(in the rows, 128 means zero)
Each row has a class, written as a number after it.
[165 143 166 146 123 155 126  38  93 100 175 142 126  52 141 161 130 121
  82  95 133 174 181 109 118 127 136 152 134 144 132 101 159 164 162 127
  68 136 138 108  91 151 159 137 110 165 142 129 109 137 140]
4
[131 126 176 101 121 148 206 107  86 101  82 160 167 164 136 171 133 108
 137 147 168 131  73 119 173 102 132 164 124 140  98 108  98  82 136 136
  94 128 115  92 138 126 144 116  77  88 195 133 108  62 105]
3
[ 95 147 150  98 114 138 156  95  78 115 182 126 126 128 112 130 105 161
 150 102 156 153  80 151 158 131 192 155 151 101 108 126 123 100 141 137
  81 137 141 169 118 115 146 143  45 152 126 157 107  72 104]
0
[ 91 129 145 120 131 123 200 128  88  82 116 148 193 136 137 157 145 103
  99 129 145 117  83 123 208 127  96 129 121 120 102 126 104  66 121 137
 111 101 143  72 147 129 156 124 112 102 172 141 125  77 106]
5
[113 149 143 111 129 141 103 114  59 134 196 123 106 131 108 134 114 174
 115 131 150 128 105 111 149 111 167 143 128 106 110 135 164  86 134 122
 101 128 152 145  87 110 182 144  80 143 128 147 108 128 147]
8
[112 116 152 113 144 123 199 109  86  80  89 161 160 169 118 153 129 123
 132 183 171 132  55 144 182  68 133 153 117 131  88  96  85 110 126 104
  93 131  99  70 154 108 162  87  58  73 162 128 133  96  87]
7
[101 140 146 105 128 144 145  97  82 136 177 152 125 140 109 149 104 171
 128 120 166 132  79 134 153 126 180 154 133  98 107 131 146  88 142 125
  98 141 137 172  92 110 160 151  49 144 118 160 105 111 107]
1
[143 126 163  92 134 137 200 115  94  90  82 137 159 168 117 138 126 126
 141 168 163 130  68 134 173  87 123 171 116 119  96  91  88 108 134 117
 104 120  99  82 162 107 161  87  57  73 192 111 112  77  90]
3
[115 144 159  99 134 137 102  95  74 136 190 104 101 139 107 136 114 181
 117 121 144 140 103 135 148 123 180 161 132 115 133 135 155  84 133 143
 120 121 146 155 101 106 178 133  90 152 135 141 111 122 141]
0
[129 122 165  82 151 133 190 118  98  57  98 130 168 162 122 147 128 109
 131 166 165 127  87 123 186  81 119 152 112 134  96  85  97  98 141 117
 106 128  96  71 154 114 167  96  87  73 169 112 118  75  85]
4
[139 155 166 185  80 158 140  49  89 134 160 166 107  19 120 142 111 143
 113  97 120 159 173 104 112 127 147 147 121 162 145 134 119 138 148 147
 103 134 153  90 118 147 140 120 122 171 144 137 101 119 135]
0
[110 137 147 123 138 122 108  98  67 147 195 127 105 151 101 152 112 177
 111 129 146 130  93 141 153 111 164 163 130 119 133 130 154  92 126 134
 104 140 141 141  83 116 189 134  80 152 125 145 120 132 144]
7
[135 128 155  97 127 140 209 138  95  97  78 165 161 167 119 141 125 134
 141 166 167 126  72 133 176  81 118 167 121  99  96 109  86  94 129 124
 103 129 106  83 152 110 156  89  53  75 185 132 123  76  83]
3
[162 147 148 147 127 163 133  57  85 102 173 151 117  39 133 161 126 132
  86 109 144 170 183 102 130 113 134 140 131 142 130 109 165 159 171 121
  58 135 136 102  73 157 161 134 105 171 133 137 113 149 140]
4
[109 134 165 125 138 120  94  75  53 139 222  98 126 157 101 135 121  98
 113 124 122 155 100 158 118 152 163 154 104 112 120 155 130 124 136 159
 143 120 105 167 125 108 162 166  59 145 116 123 100 109 130]
6
[156 160 160 139 108 157 147  48  68  95 176 146 108  32 127 151 129 127
  95  97 136 185 162 113 130 128 148 145 149 135 135 122 153 162 160 133
  46 132 149 110  89 144 153 134 101 188 146 153 126 142 144]
0
[169 149 168 137 128 154 127  32  85 100 188 115 128  60 137 164 137 120
  81  94 134 172 181 100 120 132 142 152 132 151 134 103 163 162 168 131
  67 139 139 113  87 149 159 141 116 171 151 124 114 133 149]
4
[147 139 169 181  79 142 144  48  94 122 155 170 143  34 133 150 118 122
  96  80 119 140 157 102 117 145 139 146 118 164 153 126 125 147 139 137
 116 132 158  81 103 142 151 125 106 165 159 133  92 121 136]
5
[140 143 176 201  89 146 133  33  93 144 169 169 122  45 129 162 116 134
 104  94 124 150 160  94 102 126 148 145 117 172 157 123 123 153 136 139
 103 145 151  90 110 152 153 128 122 166 148 127 114 134 136]
7
[135 141 148 159  81 162 125  47  66  87 186 151 142  68 137 156 131  95
 113  86 131 149 136 101 137 150 126 151 127 130 119 129 140 147 137 128
  93 126 179 112 113 146 163 151  98 164 159 149 114 104 146]
8
[107 147 165 101 136 125  98  85  37 123 227 106 122 149 102 132 123  96
 109 117 126 152 112 138 121 140 170 154 118 103 103 156 142 103 132 149
 110 114 126 171 124 107 152 164  58 136 112 132 103 101 130]
8
[130 131 169 107 112 149 210 120  89 100  86 165 175 156 135 173 137 117
 136 149 168 132  72 114 176  96 131 158 125 120  92 110  95  83 137 129
  96 129 117 103 136 124 140 113  66  99 191 138 115  60  98]
3
[139 145 157 182  95 145 131  48 108 122 155 153 130  34 126 157 118 116
 100  86 125 147 185  96 117 134 131 148 112 173 150 123 130 134 146 138
 112 135 153  84 113 157 151 135 129 156 149 118  94 112 138]
4
[138 140 137 210  79 142 142  63  94 146 140 179 122  38 121 148 115 135
 109 100 118 153 160 116 116 125 117 144 118 151 153 124 122 154 146 134
 113 138 154  78 102 146 141 140  98 174 148 135  96 126 137]
6
[ 86 127 150 117 147 120 178 124 102  79 106 137 179 143 128 162 139  89
 109 148 152 119 103 122 202 111  94 133 108 145  96 111 111  62 135 136
 108 109 124  68 156 136 170 135 136  98 170 123 121  72 107]
4
[146 127 155 153  94 179 130  12  70 101 192 148 144  65 132 173 126 114
 103  82 132 146 134 111 135 156 131 157 120 136 132 128 140 141 143 140
 122 130 169 122 116 139 160 146 114 163 150 143 107 120 147]
1
[144 122 163  82 139 137 198 127  83  85  83 154 159 173 115 152 127 118
 133 171 167 130  66 138 178  83 116 172 119 107  96 102  93 103 132 120
 109 113 105  80 153 112 166  89  59  66 192 125 118  83  86]
3
[101 130 149 117 129 119 205 127  87  87 109 156 190 137 132 159 143 107
 112 132 146 121  85 123 197 120 102 140 120 120 106 118 100  69 125 137
 104 108 143  67 148 133 153 125 101 108 172 145 123  72 108]
5
[ 92 146 143 100 124 139 147 102  67 115 176 143 114 133 102 137 105 161
 140 121 155 147  92 151 160 126 186 156 140 107 109 132 135  86 141 129
  85 127 140 164 111 113 154 141  52 151 121 159 106  93 104]
0
[121 138 170 109 126 144 197 114  79  83  96 146 180 157 136 159 138  83
 131 138 154 136  72 109 161  99 141 146 125 144  90  98 101  82 123 121
  85 127 123  90 145 124 131 129  66  90 173 133 113  50 111]
8
[128 150 150 191  84 140 141  63  99 129 171 186 129  25 130 141 101 113
 103  82 123 147 155 105 114 131 132 147 123 165 156 129 134 162 145 135
 108 133 148  91 111 136 154 127  99 163 153 131  95 105 141]
2
[ 99 151 152 103 122 145 141 106  82 120 164 136 119 151 107 135 109 164
 138 115 153 148  98 144 147 128 186 157 145 106 117 131 137  88 134 133
  84 133 132 168 110 118 148 139  47 154 121 154 106  89 106]
0
[ 98 134 140 115 119 150 154 105  79 135 165 163 126 125 107 147 101 175
 127 118 170 134  93 137 145 122 180 156 134  88  96 133 146  91 145 122
  88 141 133 171 104 111 153 155  41 147 111 164 104 108 110]
1
[168 151 163 154 111 154 150  43  77 112 180 146 135  30 137 150 131 129
  75  87 127 169 164 106 128 140 134 139 138 131 140 109 156 175 152 131
  68 129 153 105  79 144 151 135 100 177 148 144 114 143 148]
5
[103 138 177 112 117 134  95  82  37 110 216 115 118 149 102 141 124 106
 111 122 131 143 102 138 127 132 165 151 121 105  95 156 145 110 137 151
 107 121 123 174 116 114 157 161  60 144 114 139 100 100 130]
8
[107 148 139 102 126 140 153 105  72 134 185 149 140 140 110 132 108 157
 126 109 155 138  86 138 153 134 183 145 129  90 127 125 145 100 133 123
 102 133 145 161 100 107 149 145  36 137 119 153 107  98 112]
5
[127 121 157  87 149 132 191 119 102  56  90 139 164 160 120 147 129 114
 133 160 161 126  81 124 188  79 121 155 115 134 100  83  98  97 138 114
 102 126  98  67 151 114 160  93  73  74 171 113 115  79  76]
4
[121 131 151  92 142 138 199 138  82  62  94 144 163 157 119 134 131 105
 139 161 160 124  69 113 186  76 117 146 126 119  80  96  99  94 133 110
  95 117 118  66 151 119 158 108  72  82 169 132 128  83  92]
8
[174 155 166 151 120 154 147  55  79 121 175 142 128  32 132 150 127 139
  71  90 129 165 170 105 120 134 138 138 137 128 147 110 166 171 149 128
  61 125 152 103  76 147 159 137  96 172 146 140 116 155 153]
5
[ 84 126 137 116 137 123 191 132 107  76  87 157 176 137 127 167 140 105
 117 154 158 115 102 117 211 100  89 134 115 134  95 107 111  60 141 134
 102 113 130  61 142 143 156 131 123 107 168 140 123  75 100]
4
[153 144 161 173 111 154 142  33  72 118 178 160 119  54 132 169 129 136
  87 106 138 177 155 110 120 114 152 140 142 142 137 106 153 174 151 125
  47 139 141 108  84 150 155 131  91 179 141 145 126 155 145]
7
[114 128 157 132 113 138 218 120  89  94  84 168 183 143 135 167 131  97
 147 145 158 137  57 114 173 102 128 145 114 140  97 101  81  98 132 118
 104 140 116  81 145 122 132 132  59 103 174 137 114  55  97]
6
[ 93 150 137 102 128 128 142  98  88 125 196 139 132 154 114 141 107 154
 140 112 162 141  80 131 134 123 195 163 136 101 120 124 146 115 151 120
  90 141 121 177 115 100 147 143  19 149 135 148 101  79 106]
2
[131 127 167  86 133 126 201 122  78  71 104 137 181 161 125 134 136 110
 122 150 152 125  55 126 176 104 130 147 113 127 106  98  92 107 127 120
 110 127 102  69 151 102 154  89  57  79 174 121 120  79  95]
5
[ 92 136 148 129 126 133 150  92  74 130 182 161 122 156 112 151 108 163
 135 118 165 148  84 145 148 109 186 153 138 107 113 126 133 100 132 119
  75 144 135 166 111 114 157 146  46 144 111 149 119 102 105]
7
[116 147 150 100 152 121 107 113  81 146 207 108 110 141 106 141 108 165
 109 127 147 124  95 130 142 107 169 157 131 116 142 132 171 105 138 134
 127 124 133 159  96  96 188 138  78 138 137 130 110 124 154]
2
[ 91 122 148 118 136 136 191 111 101  89 109 144 179 158 134 173 145 117
 108 145 150 109  77 127 188 121 102 140 123 138  91 129 108  52 135 143
 112 116 133  77 144 137 156 121 123 102 163 146 126  86 114]
1
[134 120 154 101 153 124 191 128  92  79  93 140 162 173 115 147 126 108
 141 172 157 139  47 146 171  86 109 159 108 126 107  86  84 120 136 116
 118 124  97  63 156 111 168 104  66  79 178 123 121  83  89]
6
[102 134 143 106 121 154 148  82  72 124 181 153 132 152 111 155 109 154
 129 113 160 129  81 146 150 135 179 164 131 110 108 132 144  80 145 133
 104 145 138 173  91 109 150 150  44 145 119 161 103  92 107]
1
[ 86 122 144 112 138 127 189 125  99  74 104 156 184 151 132 174 142 108
 119 153 157 119  90 126 205 104 103 145 114 131  90 106 113  60 151 131
 102 125 130  76 141 134 155 125 114 111 173 143 125  67 102]
4
[ 98 143 134  97 121 129 147 106  74 112 188 159 125 151 115 139 103 157
 140 117 165 142  89 135 138 121 185 160 139 101 120 120 153 118 153 120
  84 132 123 174 110  97 153 143  21 151 126 153 107  88 111]
2
[134 128 175 107 110 150 213 105  82  94  74 161 169 156 129 169 131 121
 136 147 171 128  73 113 179  94 131 162 125 130  93 103 100  90 132 125
  90 127 118  95 138 120 146 112  58  96 194 131 111  63 104]
3
[132 136 149  95 135 137 107 109  71 159 188 130  90 150 103 141 108 179
 124 143 158 126  96 143 160 106 155 169 127  99 123 142 159  87 139 140
 126 129 143 147  78 106 197 133  88 131 143 143 106 134 147]
3
[122 133 144  86 151 118 210 136 101  67  94 171 167 145 123 136 120 110
 137 162 168 134  64 128 171  76 124 152 122 127 103  92  99 116 136 101
  99 121  96  70 162  99 154  92  53  75 166 127 125  76  87]
2
[104 141 179 108 121 128 103  78  46 109 202 109 109 140  98 137 120 100
 112 113 128 156 104 156 134 143 169 162 123 118 115 161 130 109 130 161
 114 115 117 165 134 116 160 152  71 144 121 130 101  98 118]
0
[130 119 149 176  97 159 126  22  69 112 190 158 136  92 134 176 128 114
 118  98 136 155 127 115 142 138 140 155 121 133 130 120 133 158 130 135
  99 130 168 108 118 147 162 138 103 166 154 150 123 118 142]
7
[118 132 156  95 133 131 195 148  85  64  90 153 158 155 122 133 129 109
 138 165 164 125  64 113 188  71 114 137 129 121  76  98  93  97 132 106
  90 116 112  64 151 118 161 106  75  74 166 127 121  85  86]
8
[114 136 141  89 119 141 145  92  70 135 182 149 123 157 113 140 106 162
 139 123 168 143  86 148 154 130 177 168 139  87 103 135 140  97 143 129
 100 130 139 166 100 107 166 136  38 134 136 156 103  97 114]
3
[109 147 177 104 128 121  91  74  51 125 222  96 120 162 102 130 128  93
 119 118 124 149 107 144 130 137 173 162 123 107 106 150 141 106 131 160
 124 120 121 179 120 103 157 168  63 143 123 126  98  99 138]
8
[138 135 160 194  87 150 136  40  94 150 151 177 118  39 124 158 112 135
  93  89 122 137 157 116 113 136 133 160 116 174 138 139 131 127 145 139
 122 140 157  92 102 138 146 135 123 155 142 131  89 132 148]
1
[100 115 155 121 113 123 191 125  92  92  78 177 181 152 134 170 139 129
 125 156 159 109  76 138 201 117  86 148 124 121  84 125  94  73 138 141
 102 114 131  84 142 136 163 118 109 113 195 156 119  70  98]
3
[106 149 182 108 114 132  94  74  43 113 232 101 118 153 105 139 126  94
 112 114 128 143  99 136 117 134 166 158 124  95 100 159 141 113 133 162
 114 125 125 178 127 116 163 172  58 142 118 136 107 100 138]
8
[136 142 183 195  91 136 132  29 103 142 174 150 127  55 136 148 119 131
 106  88 119 153 166  98 105 136 159 146 130 179 161 120 119 155 135 144
 102 147 146  93 119 146 158 124 132 162 155 115 107 137 141]
7
[160 150 148 147 107 162 136  56  54  88 173 144 119  47 133 155 133 119
  87  99 137 163 162  95 126 120 132 136 146 143 115 115 162 165 163 114
  43 127 154 101  77 150 154 142  94 174 149 147 115 145 148]
8
[105 126 172 106 125 133 105  67  52 129 202 131 110 152 100 151 115 118
 106 125 142 139 102 151 126 144 163 171 116 108 102 161 145 106 147 158
 127 129 115 181 104 106 154 161  63 146 109 145  99 119 122]
1
[ 88 140 130 105 125 125 154 109  78 116 185 163 131 140 119 138 100 162
 141 118 165 133  74 139 145 122 184 155 137 110 112 123 146 111 152 115
  79 140 128 162 106 104 155 140  23 146 129 160 104  82 107]
2
[114 131 160 123 146 119 107  87  69 150 184 125 107 147 105 148 110 170
 110 131 145 128  88 135 147 114 167 161 130 131 131 124 152 105 122 130
 117 137 141 141  93 116 188 142  92 139 130 137 120 143 145]
7
[101 133 186 123 128 121 105  50  56 126 222 121 122 166 104 163 123 108
 111 123 139 155  84 159 124 124 172 168 117 110 115 148 130 122 132 160
 115 132 113 180 121 112 163 156  59 148 115 136 119 107 126]
7
[130 127 150 170  93 152 131  35  69 103 195 158 137  85 136 178 133 107
 119  97 135 155 126 111 138 136 146 151 122 142 141 128 131 152 138 130
  93 143 165 113 114 140 163 137 109 170 160 147 128 125 143]
7
[ 88 138 150 109 139 119 195 121 102  80  97 146 166 136 124 153 137 108
 125 145 144 136  80 148 199 111 108 147 128 135 103 112  97  58 127 142
  94 106 138  73 165 126 153 120 119 110 173 145 128  67 107]
0
[139 156 170 182  81 147 135  61  95 131 149 160 112  30 124 132 114 138
 105  84 114 159 176 105 111 138 140 152 128 163 158 132 123 139 139 147
  97 132 154  87 119 147 147 123 123 172 151 127 104 119 131]
0
[142 152 181 176  87 151 140  34 103 123 162 149 118  18 128 143 114 129
 111  79 118 165 165 113 117 138 150 155 128 172 151 123 123 142 148 150
 103 132 158  97 118 142 144 127 132 177 158 130 102 111 141]
0
[109 133 163 110 112 144 203 123  64  75  93 161 170 156 141 153 141  96
 135 140 165 133  69  96 177  93 147 140 132 140  76 104 107  88 136 111
  71 134 122  95 135 118 132 131  58  98 175 135 115  68 100]
8
[104 126 166 110 125 132 113  71  49 123 204 140 114 148  99 151 116 119
 106 117 141 140 105 151 133 147 162 164 122 107 100 167 145 104 142 156
 127 124 121 178 109 108 154 162  70 146 104 149 103 124 127]
1
[ 86 117 145 124 137 136 188 117  92  94 104 161 174 148 128 176 138 113
 104 154 155 113  80 133 199 111  99 139 120 123  88 126 111  57 134 137
 111 116 136  85 140 126 158 126 123 104 169 154 120  86 102]
1
[ 83 149 135 103 123 127 150 114  74 116 199 158 129 136 114 137 104 144
 134 118 166 136  85 130 151 125 186 145 138 105 112 136 152 107 148 117
  86 135 126 166 109 102 161 145  34 141 122 152 109  91 111]
2
[103 125 172 130 125 124 110  56  42 124 203 146 118 158 101 155 115 115
 112 126 144 158 101 158 123 126 174 161 119 118 113 148 132 128 132 146
 108 129 113 175 114 110 154 149  52 150 106 141 113 114 118]
7
[ 81 122 145 138 133 122 194 105  95  96 110 157 174 169 131 179 144 116
 119 153 160 124  73 136 193  94 109 142 126 127  87 114 100  76 128 134
  91 123 132  82 150 136 155 128 106 112 163 149 144  80 109]
7
[ 84 120 152 145 134 127 192 114  98  97 105 161 181 167 133 181 142 117
 116 149 155 121  76 133 191  97 103 137 126 124  90 118  96  74 119 137
  96 117 131  79 157 143 158 126 113 104 164 148 141  78 105]
7
[115 125 165 112 115 152 204 107  95 100  88 153 181 159 139 171 135 111
 126 131 163 119  67 106 169 115 134 152 127 138  94 105 101  77 131 128
 105 136 124  89 141 132 136 127  79  93 171 136 110  64  99]
1
[135 145 154 156  85 162 127  34  84  95 186 133 130  58 134 158 130 110
 118  82 123 168 139 117 133 156 144 163 124 137 139 126 127 141 135 143
  95 128 168 123 131 136 151 136 110 178 163 146 112  95 143]
0
[153 133 156 153  82 161 136  39  73 114 175 172 135  74 138 165 129 114
 122  98 138 155 136 117 138 148 128 164 121 123 134 140 130 153 148 143
 104 131 163 120 107 140 163 133 100 163 177 149 112 114 139]
3
[ 92 126 152 117 124 132 204 117  83  78 118 152 192 149 139 168 146 100
 108 131 148 115  66 124 205 121 101 136 120 124 100 121 107  68 127 143
 109 114 146  72 140 131 155 125 106 106 177 151 130  69 116]
5
[103 132 132 118 119 134 145 102  64 123 183 140 133 153 113 141 112 153
 142 113 159 146  85 143 150 140 175 153 131 102 117 132 135 110 142 119
 101 140 139 157 105 110 159 155  38 146 128 149 109  95 110]
6
[124 131 147 122 132 123 110  96  72 146 189 116 115 134 102 149 107 172
 127 124 143 133  80 143 154 126 153 164 126 114 126 127 140 110 136 130
 139 133 148 146  90 113 188 155  78 151 135 142  99 120 144]
6
[124 120 151 108 146 133 201 114  88  77  89 161 162 180 122 149 128 117
 136 170 165 140  60 139 170  73 129 160 124 137  98  92  81 111 128 112
  98 129  89  74 151 116 151  85  53  77 157 125 132  93  85]
7
[ 86 138 145 120 126 126 188 134  81  85 112 151 173 145 131 152 144  98
 121 145 141 117  80 116 203 106 100 132 127 124  84 115 113  57 126 136
  90 110 144  76 146 127 150 140 107 108 173 146 128  73 118]
8
[121 128 158 103 142 144 111  82  73 144 181 126 107 133  99 160 107 168
 104 127 155 116  83 134 150 121 162 166 122 123 118 135 162  84 140 134
 144 134 148 154  77 108 179 148  96 137 126 148 103 132 141]
1
